Below are the code and all the weights of a small trained network. Each question names an input and a class and asks about switching units off, where a switched-off unit gives its printed mean instead of its output.

import numpy as np


def w(rows, s, z=0):
    codes = np.array(rows[::2]) - 128.0
    scale = np.full(codes.shape[1], s)
    scale[-1] = z or s
    return codes * scale


def f(y):
    return y / 2 * (1 + np.tanh(0.7978845608 * (y + 0.044715 * y**3)))


def log_softmax(a):
    a = a - a.max(-1, keepdims=True)
    return a - np.log(np.exp(a).sum(-1, keepdims=True))


def net(x, mask):
    res = np.array(x, float).reshape(1, 5) / 4 @ E
    y = f(res @ A[0][:, :-1].T + A[0][:, -1])
    res = res + np.where(mask, y, B[0][:, -1]) @ B[0][:, :-1]
    return log_softmax(res[-1] @ U[:, :-1].T + U[:, -1])


A, B = {}, {}
E = w([
[142,171,166,201,205,115,39,30,99,159,146,111],'x0',
[47,69,175,177,159,79,135,130,130,17,118,190],'x1',
[169,89,171,87,187,187,192,82,192,162,138,73],'x2',
[115,94,63,148,75,134,49,107,244,38,254,138],'x3',
[47,120,59,82,136,131,131,34,76,187,90,170],'x4',
],0.0099)
A[0] = w([
[48,190,119,159,140,87,84,116,23,158,88,182,157],'neuron 0',
[156,140,126,149,81,43,102,233,109,69,157,140,240],'neuron 1',
[131,108,235,165,130,107,182,164,180,52,68,164,153],'neuron 2',
[173,55,70,114,167,195,226,132,165,119,152,17,165],'neuron 3',
[247,178,180,89,94,227,137,156,150,207,145,79,189],'neuron 4',
[94,133,151,103,200,156,159,3,156,183,109,105,157],'neuron 5',
[71,88,131,52,62,87,216,199,174,169,120,147,182],'neuron 6',
[97,141,70,170,180,98,70,50,104,126,143,141,254],'neuron 7',
[78,136,91,122,70,93,10,165,158,51,139,194,105],'neuron 8',
],0.0068,0.0044)
B[0] = w([
[144,178,147,148,80,22,110,132,38,131,113,220,238],'neuron 0',
[146,85,107,161,127,37,141,151,139,60,179,76,251],'neuron 1',
[140,68,200,139,187,87,206,164,110,81,137,146,233],'neuron 2',
[152,122,131,40,180,183,142,134,124,174,132,112,224],'neuron 3',
[171,218,34,144,189,102,147,151,215,195,58,2,255],'neuron 4',
[54,157,193,96,152,195,92,50,108,186,134,144,232],'neuron 5',
[80,103,78,96,84,216,184,146,154,121,61,125,233],'neuron 6',
[111,109,141,201,132,111,35,39,100,127,137,115,236],'neuron 7',
[146,98,60,180,79,120,42,161,210,71,138,178,254],'neuron 8',
],0.0082,0.0098)
U = w([
[105,58,212,190,176,80,201,203,121,59,124,147,66],'0',
[80,60,143,85,133,204,199,124,188,46,126,200,4],'1',
[105,109,34,184,25,84,41,165,202,29,206,180,198],'2',
[33,110,56,42,83,211,235,148,114,195,51,148,127],'3',
[218,192,71,136,179,153,151,139,203,214,85,22,180],'4',
[107,175,153,176,115,54,92,82,27,219,54,212,132],'5',
[64,91,192,154,165,209,49,2,134,174,169,116,89],'6',
],0.0079,0.0035)

Each question gives the input, the list of numbers given to net, and the class t.
The units are the neurons (one row each of A and B). Each row of codes is followed by its name. A weight is (code - 128) times the scale printed after its matrix; where a second scale follows, it is the last column's (A, B and U).
mask holds one flag per neuron, in row order. A switched-off neuron (its flag False) gives its mean, the last column of its row in B, instead of its output. The means were averaged over made-up inputs and are rounded, as every weight is.
A unit's drop is (log p(t) with every unit on - log p(t) with that unit switched off) / (log p(t) with every unit on - log p(t) with every unit switched off).
The circuit of an input: a set's keep is (log p(t) with only the set's units on - log p(t) with every unit switched off) / (log p(t) with every unit on - log p(t) with every unit switched off). Starting from all 9 units, units are removed one at a time, each time the one whose removal leaves the highest keep (on an exact tie, the one counted first), for as long as the keep stays at least 0.8.
circuit, biggest first: the units of the circuit, biggest drop first
k most important neurons: the k neurons with the biggest drops, biggest first
drop of u: that unit's drop, to one decimal
input [-5,-1,3,5,-1], class 3: circuit, biggest first	neuron 6; neuron 3
input [-3,-8,-4,4,-4], class 4: circuit, biggest first	neuron 4
input [-1,1,5,-8,1], class 3: circuit, biggest first	neuron 5; neuron 7
input [0,-1,1,2,4], class 6: 2 most important neurons	neuron 0; neuron 4
input [-2,4,5,0,-1], class 1: circuit, biggest first	neuron 4; neuron 0
input [-6,-2,-8,-7,-3], class 0: 4 most important neurons	neuron 1; neuron 5; neuron 3; neuron 0
input [4,-8,-1,4,5], class 6: 2 most important neurons	neuron 7; neuron 5
input [-1,4,7,2,3], class 6: 2 most important neurons	neuron 5; neuron 4
input [7,-8,5,4,5], class 6: 4 most important neurons	neuron 5; neuron 7; neuron 1; neuron 6
input [8,-8,2,3,5], class 6: 2 most important neurons	neuron 5; neuron 7
input [-1,-6,0,6,-8], class 4: drop of neuron 4	0.4
input [-1,-3,-2,1,-5], class 4: drop of neuron 4	0.3
input [1,3,5,5,-1], class 6: drop of neuron 8	0.2
input [8,-3,3,7,-7], class 4: drop of neuron 1	0.0
